[[ 26  -1  -6]
 [ 31 -35 -28]
 [ 10   1   9]
 [-10   3  -1]]
->
[[ 26  -1]
 [ 31 -35]
 [ 10   1]]

[[ 2  6]
 [-3  8]
 [19 40]
 [ 7  4]]
->
[[ 2  6]
 [-3  8]
 [19 40]]

[[  0  -2  12   2   2]
 [ 13   0  -8  -8 -10]
 [  7   1   0   0   0]
 [-13   2 -12   4  -4]
 [ 38   2   0   1  -9]]
->
[[ 0 -2]
 [13  0]
 [ 7  1]]

[[-17  35  11]
 [ -4   8  -2]
 [  8   1  -7]]
->
[[-17  35]
 [ -4   8]
 [  8   1]]

[[-27 -26]
 [ -3  -3]
 [ 31  28]
 [  4 -12]]
->
[[-27 -26]
 [ -3  -3]
 [ 31  28]]

[[11 14]
 [19 24]
 [ 7 12]
 [35 16]]
->
[[11 14]
 [19 24]
 [ 7 12]]

[[-17 -31 -13   0]
 [-14  29 -14   0]
 [  2 -11 -36   8]]
->
[[-17 -31]
 [-14  29]
 [  2 -11]]

[[  0  -1  -2]
 [  2  -4  -2]
 [-12 -17 -33]
 [  1  -2  -2]]
->
[[  0  -1]
 [  2  -4]
 [-12 -17]]
---
[[-18  16  -2]
 [-32  -4   0]
 [-17   0  -3]
 [-40 -10 -21]]
->
[[-17   0  -3]
 [-18  16  -2]
 [-32  -4   0]
 [-40 -10 -21]]

[[-11  -3  -9   1  -2 -19   7  -3  12]
 [-17   5  -2  16   0 -15  -2  24 -23]
 [ 15  14  -1 -18   3  -3   1  14 -12]
 [  4 -21   3 -20   2  -3  14  14  13]
 [-24 -10   2   1   0 -11  19  -8  34]
 [  6  -3  14   6   6  26 -21   7 -16]
 [ 24  37   4  14   5   7 -17  -2  16]
 [ -5  -7  10  -7   2  -5 -19  -8   3]]
->
[[ 24  37   4  14   5   7 -17  -2  16]
 [ 15  14  -1 -18   3  -3   1  14 -12]
 [  6  -3  14   6   6  26 -21   7 -16]
 [  4 -21   3 -20   2  -3  14  14  13]
 [ -5  -7  10  -7   2  -5 -19  -8   3]
 [-11  -3  -9   1  -2 -19   7  -3  12]
 [-17   5  -2  16   0 -15  -2  24 -23]
 [-24 -10   2   1   0 -11  19  -8  34]]

[[ -9  -3  12   5  12]
 [  6  -1  -4  -3  -6]
 [ -3  15 -10  15   4]
 [ -4   5   1   0   1]
 [-29   3  24  -7  -8]
 [ -2  10   2  12   2]
 [-19   4  13  10  -2]
 [  1  -4  -1   1   1]
 [  0   4  -1   3  -1]
 [  2 -10  -6   5  -2]
 [ -6  -1   0  -1   6]
 [  7   6  -9  -9  -7]]
->
[[  7   6  -9  -9  -7]
 [  6  -1  -4  -3  -6]
 [  2 -10  -6   5  -2]
 [  1  -4  -1   1   1]
 [  0   4  -1   3  -1]
 [ -2  10   2  12   2]
 [ -3  15 -10  15   4]
 [ -4   5   1   0   1]
 [ -6  -1   0  -1   6]
 [ -9  -3  12   5  12]
 [-19   4  13  10  -2]
 [-29   3  24  -7  -8]]

[[  1 -18   5   0 -12   0  15 -15 -12   5   1   0 -15   2   4]
 [  2 -11   0   0 -11   1  25   0  -7  -1  -1  -4 -33  -2   1]]
->
[[  2 -11   0   0 -11   1  25   0  -7  -1  -1  -4 -33  -2   1]
 [  1 -18   5   0 -12   0  15 -15 -12   5   1   0 -15   2   4]]

[[15 20  3  4 34 14 11  5 15 17 19 11]
 [ 8  7  4  4 18 10 10  6 16  7 10  7]
 [11  6  3  4 14 12  9  4 18 11  9  8]]
->
[[15 20  3  4 34 14 11  5 15 17 19 11]
 [11  6  3  4 14 12  9  4 18 11  9  8]
 [ 8  7  4  4 18 10 10  6 16  7 10  7]]

[[  1 -12  21 -21  15  -3]
 [ 13 -31 -22  24  29 -14]
 [-35 -17  11  32  36  21]
 [-28 -33  -9  23  35  16]
 [ 30 -25   0  24 -31  13]
 [-20  21 -13   0  13 -21]]
->
[[ 30 -25   0  24 -31  13]
 [ 13 -31 -22  24  29 -14]
 [  1 -12  21 -21  15  -3]
 [-20  21 -13   0  13 -21]
 [-28 -33  -9  23  35  16]
 [-35 -17  11  32  36  21]]
---
[[  6   2   2   0   0  -1   1  13  -2  -3  -2   1  -7   4]
 [  1   3   2  -1   3   4  -3 -30   3  10   3  -7 -11   7]
 [ -1  -5  -7  -1   3   1  -1  13  -2   3  -3  -3  -3  10]
 [  3   2 -11   1   4   2  -1   5   0   1   1  -4   2   2]]
->
[[  1   3   2  -1   3   4  -3 -30   3  10   3  -7 -11   7]
 [  3   2 -11   1   4   2  -1   5   0   1   1  -4   2   2]]

[[-30  12   8  -1   6  -3  15 -22  -7  -7  -5]
 [  0  -2  -4   0   1   1   4  -4  -2   1  -3]
 [  9 -11 -14   2  -2  -1  -2   4   5   0  -4]
 [ -8  -2  -6  -5   4  -9  -3 -10   4  -4  -5]
 [  7 -13 -13   9  -4   3  13 -15  -7   0  -8]
 [-12  -4  -6  -6  -6 -10  -4 -10  14  -3  -6]]
->
[[  0  -2  -4   0   1   1   4  -4  -2   1  -3]
 [ -8  -2  -6  -5   4  -9  -3 -10   4  -4  -5]
 [-12  -4  -6  -6  -6 -10  -4 -10  14  -3  -6]]

[[  0   0   0   0   0   1]
 [ -6  -5  -1  -1   0  -7]
 [  0   0   0   0   0   0]
 [  1   2   3   1   0   2]
 [  0  -4  -1   0   0 -13]
 [ 18   1   1   0  -1  -2]
 [ -1   2   1   1   0   4]
 [  0   0   1   0   0   0]
 [ -4   1  -1   0   0   1]
 [  0  -2  -2  -2   1  -1]
 [ -1   1   0   0   0   1]
 [-31   0  -5  -1   1  -1]]
->
[[ -6  -5  -1  -1   0  -7]
 [  1   2   3   1   0   2]
 [ 18   1   1   0  -1  -2]
 [  0   0   1   0   0   0]
 [  0  -2  -2  -2   1  -1]
 [-31   0  -5  -1   1  -1]]

[[ 6 -3 19]
 [-2 -1 25]
 [ 4 -2 20]
 [-4  0 29]
 [-7  1 31]
 [ 7 -2 18]
 [ 3 -2 21]]
->
[[-2 -1 25]
 [-4  0 29]
 [ 7 -2 18]]

[[ -5  -3   6   4 -23  -4]
 [ -1   5  -4   5   5  -8]
 [-11 -11   5  -7  -4 -12]
 [ 12   0  -2  13  20  -4]
 [  6 -16   0  -2 -19  -4]
 [ -4   0  -7  12  -9   7]
 [ -6   3   5  -4  21  -3]
 [ -6  21   5   3   5  -7]
 [ -8  -2   8   8  32 -12]
 [ -3  15 -12  -9  16  -7]
 [ -1 -18   9   3   0  -1]]
->
[[ -1   5  -4   5   5  -8]
 [ 12   0  -2  13  20  -4]
 [ -4   0  -7  12  -9   7]
 [ -6  21   5   3   5  -7]
 [ -3  15 -12  -9  16  -7]]

[[-12  -8 -18  -1 -12]
 [ 19   1 -15  18  -9]
 [-32 -14 -36 -16 -20]
 [ -1   0  -4  -3  -4]
 [ 19  -8  -4  26 -12]]
->
[[ 19   1 -15  18  -9]
 [ -1   0  -4  -3  -4]]

[[-12  11  16 -19 -12   4  11 -19  -1   7]
 [ 26 -13 -12  14 -18  30  32  -3 -26   4]]
->
[[ 26 -13 -12  14 -18  30  32  -3 -26   4]]

[[ -5  11  -1  10   7   0]
 [ -4   2   3   1   2  -1]
 [ -4   1   3   2   2  -1]
 [ -4   9   6  -1  33   5]
 [-24   0  14   1   2  -7]
 [ -3   2   3   1   2  -1]
 [  0   2   3   1   2   0]]
->
[[-4  2  3  1  2 -1]
 [-4  9  6 -1 33  5]
 [-3  2  3  1  2 -1]]
